Here is a tiny trained network, its code and every weight. The questions are about switching its units off for an input and a class, where a switched-off unit gives its printed mean instead of its output.

import numpy as np


def w(rows, s, z=0):
    codes = np.array(rows[::2]) - 128.0
    scale = np.full(codes.shape[1], s)
    scale[-1] = z or s
    return codes * scale


def f(y):
    return y / 2 * (1 + np.tanh(0.7978845608 * (y + 0.044715 * y**3)))


def log_softmax(a):
    a = a - a.max(-1, keepdims=True)
    return a - np.log(np.exp(a).sum(-1, keepdims=True))


def net(x, mask):
    res = np.array(x, float).reshape(1, 6) / 4 @ E
    y = f(res @ A[0][:, :-1].T + A[0][:, -1])
    res = res + np.where(mask, y, B[0][:, -1]) @ B[0][:, :-1]
    return log_softmax(res[-1] @ U[:, :-1].T + U[:, -1])


A, B = {}, {}
E = w([
[104,149,175,76],'x0',
[39,191,97,128],'x1',
[164,177,185,78],'x2',
[253,195,56,84],'x3',
[144,109,66,151],'x4',
[190,195,139,131],'x5',
],0.0076)
A[0] = w([
[14,69,69,158,208],'neuron 1',
[98,97,157,197,60],'neuron 2',
[226,235,254,148,210],'neuron 3',
[136,135,61,203,65],'neuron 4',
[90,142,10,164,193],'neuron 5',
[149,119,198,170,195],'neuron 6',
[142,73,181,70,247],'neuron 7',
[148,195,95,68,218],'neuron 8',
[42,199,118,56,150],'neuron 9',
[117,86,108,149,3],'neuron 10',
[196,81,166,150,182],'neuron 11',
[110,229,208,98,217],'neuron 12',
[134,197,4,113,134],'neuron 13',
[170,161,219,196,28],'neuron 14',
[156,229,187,205,192],'neuron 15',
[155,93,115,178,150],'neuron 16',
[222,142,50,5,209],'neuron 17',
],0.0083,0.0019)
B[0] = w([
[137,212,231,89,245],'neuron 1',
[134,95,232,130,159],'neuron 2',
[168,64,95,159,244],'neuron 3',
[91,89,176,100,159],'neuron 4',
[194,134,145,95,196],'neuron 5',
[87,81,90,80,151],'neuron 6',
[107,2,89,129,167],'neuron 7',
[103,120,189,180,196],'neuron 8',
[121,195,183,165,187],'neuron 9',
[131,101,116,133,132],'neuron 10',
[144,100,30,111,162],'neuron 11',
[96,114,165,127,205],'neuron 12',
[150,71,175,60,205],'neuron 13',
[237,150,132,143,140],'neuron 14',
[179,107,189,112,175],'neuron 15',
[193,178,40,92,150],'neuron 16',
[109,109,116,176,254],'neuron 17',
],0.0056,0.007)
U = w([
[107,70,109,168,81],'0',
[118,119,132,65,255],'1',
[96,249,137,131,198],'2',
[77,217,140,121,4],'3',
[152,152,82,72,10],'4',
],0.014,0.0019)

Each question gives the input, the list of numbers given to net, and the class t.
The units are the neurons (one row each of A and B). Each row of codes is followed by its name. A weight is (code - 128) times the scale printed after its matrix; where a second scale follows, it is the last column's (A, B and U).
mask holds one flag per neuron, in row order. A switched-off neuron (its flag False) gives its mean, the last column of its row in B, instead of its output. The means were averaged over made-up inputs and are rounded, as every weight is.
A unit's drop is (log p(t) with every unit on - log p(t) with that unit switched off) / (log p(t) with every unit on - log p(t) with every unit switched off).
The circuit of an input: a set's keep is (log p(t) with only the set's units on - log p(t) with every unit switched off) / (log p(t) with every unit on - log p(t) with every unit switched off). Starting from the 12 units with the biggest drops (on a tie, the unit counted first), units are removed one at a time, each time the one whose removal leaves the highest keep (on an exact tie, the one counted first), for as long as the keep stays at least 0.8.
circuit, biggest first: the units of the circuit, biggest drop first
unit that matters most: the unit with the biggest drop
k most important neurons: the k neurons with the biggest drops, biggest first
drop of u: that unit's drop, to one decimal
input [2,-6,2,7,2,-7], class 0: circuit, biggest first => (neuron 17; neuron 1)
input [6,-1,-6,6,-8,3], class 0: unit that matters most => neuron 1
input [-7,2,-5,-5,6,8], class 2: 2 most important neurons => (neuron 1; neuron 3)
input [7,-6,5,8,-5,5], class 0: 3 most important neurons => (neuron 3; neuron 17; neuron 8)
input [-2,8,0,-8,-3,-2], class 2: circuit, biggest first => (neuron 1; neuron 9)
input [0,2,4,6,-3,7], class 1: circuit, biggest first => (neuron 3; neuron 13)
input [-2,5,-7,6,5,-8], class 1: circuit, biggest first => (neuron 13; neuron 1)
input [6,-2,-1,2,-7,8], class 0: circuit, biggest first => (neuron 3; neuron 1; neuron 8)
input [1,-4,-8,-6,5,5], class 1: circuit, biggest first => (neuron 1; neuron 17; neuron 3)
input [-3,3,1,7,-7,5], class 1: 3 most important neurons => (neuron 13; neuron 3; neuron 15)
input [8,-7,-3,3,7,6], class 0: 2 most important neurons => (neuron 17; neuron 1)
input [4,-1,-4,6,4,3], class 0: 3 most important neurons => (neuron 17; neuron 1; neuron 8)
input [1,-4,0,7,1,-6], class 0: 2 most important neurons => (neuron 17; neuron 1)
input [6,4,-6,-4,1,-6], class 3: circuit, biggest first => (neuron 1)
input [2,-3,-2,5,8,8], class 0: 4 most important neurons => (neuron 17; neuron 1; neuron 8; neuron 3)
input [-4,7,-6,0,8,-5], class 2: drop of neuron 7 => 0.1
input [-1,8,-8,-8,7,-5], class 2: drop of neuron 1 => 0.5
input [-3,3,-4,-6,-3,-2], class 2: drop of neuron 1 => 0.4
